Here is a tiny trained network, its code and every weight. The questions are about switching its units off for an input and a target symbol, where a switched-off unit gives its printed mean instead of its output.

import numpy as np


def w(rows, s, z=0):
    codes = np.array(rows[::2]) - 128.0
    scale = np.full(codes.shape[1], s)
    scale[-1] = z or s
    return codes * scale


def softmax(a):
    e = np.exp(a - a.max(-1, keepdims=True))
    return e / e.sum(-1, keepdims=True)


def log_softmax(a):
    a = a - a.max(-1, keepdims=True)
    return a - np.log(np.exp(a).sum(-1, keepdims=True))


def net(x, mask):
    ids = ['ΛΠΣΦαβγ'.index(c) for c in x.split()]
    T = len(ids)
    res = E[ids] + P[:T]
    u = 0
    for l in range(2):
        r = res
        for j in range(3):
            rows = slice(4 * j, 4 * j + 4)
            q, k, v = (r @ M[l][rows].T for M in (Q, K, V))
            z = softmax(np.where(np.tri(T) > 0, q @ k.T / 4**0.5, -1e9)) @ v
            o = O[l][rows]
            res = res + np.where(mask[u + j], z, o[:, -1]) @ o[:, :-1]
        u += 3
    return log_softmax(res[-1] @ U[:, :-1].T + U[:, -1])


Q, K, V, O = {}, {}, {}, {}
E = w([
[147,107,152,104,96,35,174,129],'Λ',
[210,125,32,160,54,120,228,240],'Π',
[185,13,143,88,100,96,141,28],'Σ',
[235,30,29,143,86,230,206,171],'Φ',
[9,78,225,142,219,247,195,57],'α',
[201,168,198,244,253,234,23,221],'β',
[15,32,21,126,167,26,36,216],'γ',
],0.005)
P = w([
[206,210,216,11,184,117,207,156],'0',
[166,64,15,182,16,222,95,19],'1',
[151,68,6,228,250,95,245,118],'2',
[41,149,13,241,24,175,8,63],'3',
[103,53,146,113,218,82,116,201],'4',
[16,2,254,221,23,136,17,246],'5',
[128,5,113,31,246,53,57,247],'6',
],0.0055)
Q[0] = w([
[78,121,185,227,23,184,44,179],'L0H1',
[135,140,167,225,34,200,50,192],'L0H1',
[166,235,25,158,96,178,55,57],'L0H1',
[142,238,17,99,119,156,62,18],'L0H1',
[161,233,44,57,45,210,101,16],'L0H2',
[102,178,18,133,58,236,55,35],'L0H2',
[64,14,241,236,26,160,99,228],'L0H2',
[98,209,206,58,5,129,44,72],'L0H2',
[131,26,165,123,254,96,145,220],'L0H3',
[36,118,88,189,13,181,130,148],'L0H3',
[181,53,41,50,251,78,209,227],'L0H3',
[155,235,23,75,61,166,187,60],'L0H3',
],0.0055)
K[0] = w([
[222,148,81,111,247,87,225,191],'L0H1',
[197,107,128,86,251,58,233,193],'L0H1',
[183,154,244,3,103,125,138,228],'L0H1',
[190,164,229,10,44,153,98,221],'L0H1',
[191,222,234,18,32,162,104,70],'L0H2',
[112,195,237,19,121,93,62,41],'L0H2',
[62,55,39,164,247,52,235,12],'L0H2',
[143,153,93,30,23,119,222,20],'L0H2',
[36,41,163,145,231,23,54,226],'L0H3',
[236,193,85,162,194,212,242,102],'L0H3',
[77,72,202,34,210,10,54,222],'L0H3',
[229,236,211,5,28,190,143,65],'L0H3',
],0.0054)
V[0] = w([
[207,49,129,42,173,152,140,94],'L0H1',
[113,150,45,227,40,182,95,78],'L0H1',
[19,115,124,199,31,139,80,24],'L0H1',
[149,226,194,121,198,75,181,243],'L0H1',
[142,195,146,141,190,234,138,80],'L0H2',
[100,8,87,229,202,234,134,67],'L0H2',
[191,61,38,185,139,216,61,234],'L0H2',
[88,234,220,28,210,73,94,107],'L0H2',
[236,220,180,64,72,156,165,65],'L0H3',
[52,11,137,213,191,124,96,165],'L0H3',
[182,33,130,121,152,72,108,194],'L0H3',
[2,41,11,212,38,42,94,147],'L0H3',
],0.0053)
O[0] = w([
[166,146,130,173,141,3,56,44,179],'L0H1',
[218,53,25,99,134,224,145,169,110],'L0H1',
[145,26,49,169,141,164,199,189,33],'L0H1',
[45,234,245,84,87,173,120,137,150],'L0H1',
[185,127,215,164,195,134,159,76,141],'L0H2',
[155,20,69,155,205,208,46,63,249],'L0H2',
[191,165,50,24,190,191,48,70,254],'L0H2',
[55,199,210,186,139,21,191,118,42],'L0H2',
[212,125,206,100,122,40,165,117,35],'L0H3',
[35,60,76,136,140,196,77,148,224],'L0H3',
[65,126,62,74,108,72,14,130,216],'L0H3',
[94,140,11,205,38,230,104,137,138],'L0H3',
],0.0049,0.0034)
Q[1] = w([
[165,128,82,30,206,159,119,173],'L1H1',
[116,41,28,43,246,168,104,209],'L1H1',
[197,183,115,28,185,165,124,134],'L1H1',
[231,112,86,45,215,143,148,48],'L1H1',
[193,102,40,198,228,142,121,84],'L1H2',
[46,169,225,34,39,132,110,195],'L1H2',
[92,205,118,177,61,152,89,69],'L1H2',
[74,96,190,4,138,152,102,237],'L1H2',
[198,220,18,99,224,67,219,44],'L1H3',
[59,167,246,214,3,190,11,71],'L1H3',
[96,51,49,119,245,134,186,178],'L1H3',
[120,237,105,219,61,105,117,25],'L1H3',
],0.0052)
K[1] = w([
[148,103,79,161,147,174,2,209],'L1H1',
[131,105,93,119,194,87,36,219],'L1H1',
[140,117,102,222,68,215,3,115],'L1H1',
[133,166,144,219,163,155,17,193],'L1H1',
[48,56,84,155,114,84,19,177],'L1H2',
[238,177,167,94,163,161,250,81],'L1H2',
[128,173,122,187,31,56,201,136],'L1H2',
[243,66,160,99,249,163,218,60],'L1H2',
[8,151,208,24,30,186,135,144],'L1H3',
[253,200,101,182,154,45,112,131],'L1H3',
[6,48,115,150,134,170,60,140],'L1H3',
[181,209,165,63,15,47,133,144],'L1H3',
],0.0053)
V[1] = w([
[122,229,202,130,185,79,169,222],'L1H1',
[157,147,184,177,146,107,26,121],'L1H1',
[132,3,70,146,28,211,101,60],'L1H1',
[185,53,83,58,39,55,194,122],'L1H1',
[37,169,142,12,172,43,123,79],'L1H2',
[70,72,137,177,71,77,57,73],'L1H2',
[136,144,145,1,196,45,255,104],'L1H2',
[32,141,129,127,137,69,28,79],'L1H2',
[196,61,94,40,26,99,125,129],'L1H3',
[81,162,206,162,230,187,106,34],'L1H3',
[250,96,166,43,81,45,179,86],'L1H3',
[142,159,205,127,216,141,142,38],'L1H3',
],0.0047)
O[1] = w([
[202,86,77,123,191,142,148,210,160],'L1H1',
[154,76,178,206,196,9,144,157,220],'L1H1',
[48,157,202,82,54,101,86,31,35],'L1H1',
[63,120,195,114,2,197,49,185,33],'L1H1',
[72,227,83,172,54,189,129,60,239],'L1H2',
[25,158,224,233,77,18,136,106,164],'L1H2',
[112,161,87,81,26,221,65,120,123],'L1H2',
[31,231,108,249,100,65,209,63,255],'L1H2',
[227,220,146,205,118,42,16,121,74],'L1H3',
[19,41,195,67,147,124,204,95,232],'L1H3',
[172,108,200,114,52,90,20,149,129],'L1H3',
[47,53,194,74,110,124,120,116,226],'L1H3',
],0.0051,0.0038)
U = w([
[126,100,175,222,81,35,127,223,103],'Λ',
[188,129,61,137,106,241,142,235,67],'Π',
[134,142,207,121,91,8,73,35,146],'Σ',
[195,155,112,35,94,209,36,62,96],'Φ',
[4,62,173,2,65,202,152,106,96],'α',
[213,61,97,152,235,77,175,180,89],'β',
[109,246,80,216,96,166,215,35,255],'γ',
],0.005,0.003)

Each question gives the input, a string of symbols that net reads in full, and the target symbol t.
The units are the heads (4 rows each of Q, K, V and O). Each row of codes is followed by its name. A weight is (code - 128) times the scale printed after its matrix; where a second scale follows, it is the last column's (O and U).
mask holds one flag per head, layer by layer. A switched-off head (its flag False) gives its mean, the last column of its rows in O, instead of its output. The means were averaged over made-up inputs and are rounded, as every weight is.
A unit's drop is (log p(t) with every unit on - log p(t) with that unit switched off) / (log p(t) with every unit on - log p(t) with every unit switched off).
The circuit of an input: a set's keep is (log p(t) with only the set's units on - log p(t) with every unit switched off) / (log p(t) with every unit on - log p(t) with every unit switched off). Starting from all 6 units, units are removed one at a time, each time the one whose removal leaves the highest keep (on an exact tie, the one counted first), for as long as the keep stays at least 0.8.
units of the circuit, in order: the units of the circuit, biggest drop first
most important unit: the unit with the biggest drop
heads that matter: for each layer, one digit per head in row order, 1 if its drop is at least 0.15 and else 0, layers parted by /
input Λ Λ Φ Π, target Π: heads that matter	011 / 110
input Λ Λ γ Φ, target Π: most important unit	L1H1
input β α β β, target α: heads that matter	101 / 001
input γ Π β Π Σ γ, target α: units of the circuit, in order	(L1H1; L1H3; L0H2)
input β Φ Φ γ, target α: units of the circuit, in order	(L0H1; L1H3; L0H3; L0H2)
input β Φ Σ β, target α: heads that matter	111 / 001
input β Π Σ Σ, target α: units of the circuit, in order	(L1H3; L0H1; L0H3)
input β Φ Φ Λ Φ Λ, target Σ: heads that matter	110 / 111
input Π γ Λ α, target Φ: heads that matter	111 / 011
input γ β Φ β Σ, target β: units of the circuit, in order	(L0H1; L1H2)
input Σ β α α, target Λ: heads that matter	111 / 101
input γ γ Π Σ α γ, target Φ: units of the circuit, in order	(L1H3; L1H1; L0H1; L0H2)
input β Π Φ Λ Λ, target Φ: units of the circuit, in order	(L1H1; L0H2; L1H3; L0H1)
input Π α β Φ Σ, target β: units of the circuit, in order	(L0H1)
input γ Φ α β Λ α Π, target α: heads that matter	111 / 101
input β γ γ α Σ, target γ: units of the circuit, in order	(L1H3; L0H3)
input Φ Λ α γ γ α Π, target γ: heads that matter	001 / 101
input Φ γ Π Σ, target Σ: units of the circuit, in order	(L1H3; L0H3; L0H1)
input β Σ γ Φ β γ Φ, target γ: units of the circuit, in order	(L1H1; L1H3; L0H3)
input Π Λ β Φ γ Σ, target α: units of the circuit, in order	(L0H2; L1H3; L1H1)
input Π Π β β, target Φ: most important unit	L0H1
input α γ Π γ Φ Σ, target Φ: units of the circuit, in order	(L1H3; L0H2; L1H1)
input Φ γ β γ Λ, target γ: units of the circuit, in order	(L1H1; L1H3; L0H3; L0H1)
input β β α, target β: heads that matter	100 / 100
input Π γ Λ Λ α β α, target β: heads that matter	100 / 011
